Here is a tiny trained network, its code and every weight. The questions are about switching its units off for an input and a class, where a switched-off unit gives its printed mean instead of its output.

import numpy as np


def w(rows, s, z=0):
    codes = np.array(rows[::2]) - 128.0
    scale = np.full(codes.shape[1], s)
    scale[-1] = z or s
    return codes * scale


def f(y):
    return np.maximum(y, 0)


def log_softmax(a):
    a = a - a.max(-1, keepdims=True)
    return a - np.log(np.exp(a).sum(-1, keepdims=True))


def net(x, mask):
    res = np.array(x, float).reshape(1, 8) / 4 @ E
    y = f(res @ A[0][:, :-1].T + A[0][:, -1])
    res = res + np.where(mask, y, B[0][:, -1]) @ B[0][:, :-1]
    return log_softmax(res[-1] @ U[:, :-1].T + U[:, -1])


A, B = {}, {}
E = w([
[146,133,139,143,119,114,114,117],'x0',
[100,127,113,94,151,157,161,157],'x1',
[183,64,103,108,243,161,23,109],'x2',
[146,150,138,1,67,134,92,59],'x3',
[185,113,129,137,104,164,157,142],'x4',
[116,129,122,111,140,139,147,143],'x5',
[124,206,114,142,76,159,20,211],'x6',
[124,224,133,163,184,178,152,64],'x7',
],0.0085)
A[0] = w([
[167,103,66,95,218,141,54,117,2],'n1',
[91,199,100,155,62,203,27,198,80],'n2',
[95,212,129,136,164,214,117,65,164],'n3',
[121,142,144,47,103,149,70,89,34],'n4',
[165,163,154,21,103,142,98,74,12],'n5',
[100,84,215,133,145,99,199,47,163],'n6',
[135,122,158,6,90,138,91,88,27],'n7',
[158,136,82,101,170,135,63,137,63],'n8',
[201,129,96,139,173,104,83,116,96],'n9',
[255,67,113,99,85,126,149,216,152],'n10',
[134,95,87,213,202,90,153,208,59],'n11',
[136,132,137,211,166,124,104,209,126],'n12',
[95,41,95,89,90,45,90,178,88],'n13',
[103,194,178,132,82,127,147,187,131],'n14',
[189,186,150,164,148,223,150,74,156],'n15',
[211,92,58,103,196,154,104,120,93],'n16',
],0.0083,0.0027)
B[0] = w([
[170,196,67,115,32,128,153,168,220],'n1',
[235,2,82,46,177,126,125,1,254],'n2',
[30,128,71,128,164,76,83,177,214],'n3',
[132,157,196,157,154,175,164,82,196],'n4',
[68,158,211,205,162,215,179,114,209],'n5',
[178,26,106,69,106,111,148,123,213],'n6',
[100,158,214,222,145,194,104,129,214],'n7',
[180,120,43,95,28,124,191,146,190],'n8',
[153,194,96,101,93,115,136,107,186],'n9',
[113,129,159,134,220,49,77,228,220],'n10',
[116,144,228,167,99,212,154,131,218],'n11',
[158,135,180,136,158,230,197,139,213],'n12',
[46,161,70,205,186,108,61,167,209],'n13',
[166,131,74,54,74,130,158,132,206],'n14',
[34,132,121,120,219,50,44,219,206],'n15',
[194,153,70,96,63,121,208,154,217],'n16',
],0.0066,0.0087)
U = w([
[120,146,212,209,136,254,161,98,57],'0',
[138,167,68,105,2,86,196,137,139],'1',
[168,11,91,79,187,132,137,42,123],'2',
[61,148,107,155,220,45,65,184,68],'3',
[139,146,143,109,159,86,137,142,254],'4',
],0.008,0.0033)

Each question gives the input, the list of numbers given to net, and the class t.
The units are the neurons (one row each of A and B). Each row of codes is followed by its name. A weight is (code - 128) times the scale printed after its matrix; where a second scale follows, it is the last column's (A, B and U).
mask holds one flag per neuron, in row order. A switched-off neuron (its flag False) gives its mean, the last column of its row in B, instead of its output. The means were averaged over made-up inputs and are rounded, as every weight is.
A unit's drop is (log p(t) with every unit on - log p(t) with that unit switched off) / (log p(t) with every unit on - log p(t) with every unit switched off).
The circuit of an input: a set's keep is (log p(t) with only the set's units on - log p(t) with every unit switched off) / (log p(t) with every unit on - log p(t) with every unit switched off). Starting from the 12 units with the biggest drops (on a tie, the unit counted first), units are removed one at a time, each time the one whose removal leaves the highest keep (on an exact tie, the one counted first), for as long as the keep stays at least 0.8.
units of the circuit, in order: the units of the circuit, biggest drop first
unit that matters most: the unit with the biggest drop
top k neurons: the k neurons with the biggest drops, biggest first
input [-6,8,-2,6,-8,-6,-4,-8], class 3: units of the circuit, in order : n13
input [6,4,8,-5,4,1,-2,5], class 1: units of the circuit, in order : n16; n1
input [-3,-6,8,2,-4,7,7,8], class 1: units of the circuit, in order : n1; n8
input [-2,0,5,1,6,2,-5,-4], class 4: top 2 neurons : n2; n10
input [-2,-1,-5,2,-1,-6,-6,-5], class 2: top 2 neurons : n6; n1
input [2,3,-1,-3,7,2,-5,7], class 3: top 3 neurons : n15; n2; n3
input [-8,2,6,-5,7,-4,-6,-6], class 4: units of the circuit, in order : n10; n2; n16
input [-1,-3,2,5,4,1,-4,-2], class 0: units of the circuit, in order : n2; n7
input [1,7,0,8,2,4,4,3], class 0: top 2 neurons : n5; n7
input [-3,-2,-4,1,5,-7,-2,-7], class 3: units of the circuit, in order : n10; n13
input [1,-4,5,1,5,5,-2,7], class 3: top 3 neurons : n15; n3; n2
input [8,-7,-4,-8,-6,6,-4,0], class 0: top 2 neurons : n11; n2
input [6,2,3,1,-2,-5,-3,3], class 1: top 3 neurons : n2; n10; n13
input [7,3,5,-7,0,2,2,-6], class 0: unit that matters most : n11
input [-5,5,0,7,2,5,-1,-7], class 0: top 2 neurons : n7; n5
input [8,0,6,-3,7,-6,7,8], class 3: top 4 neurons : n15; n3; n6; n14
input [-1,-1,-4,8,-6,-7,0,-8], class 0: units of the circuit, in order : n7; n5
input [8,-8,7,7,-5,-3,-3,-3], class 0: top 3 neurons : n7; n5; n4
input [6,6,5,0,5,8,-2,0], class 1: units of the circuit, in order : n16; n2; n1
input [4,6,6,1,-1,-8,5,-1], class 1: units of the circuit, in order : n1; n8
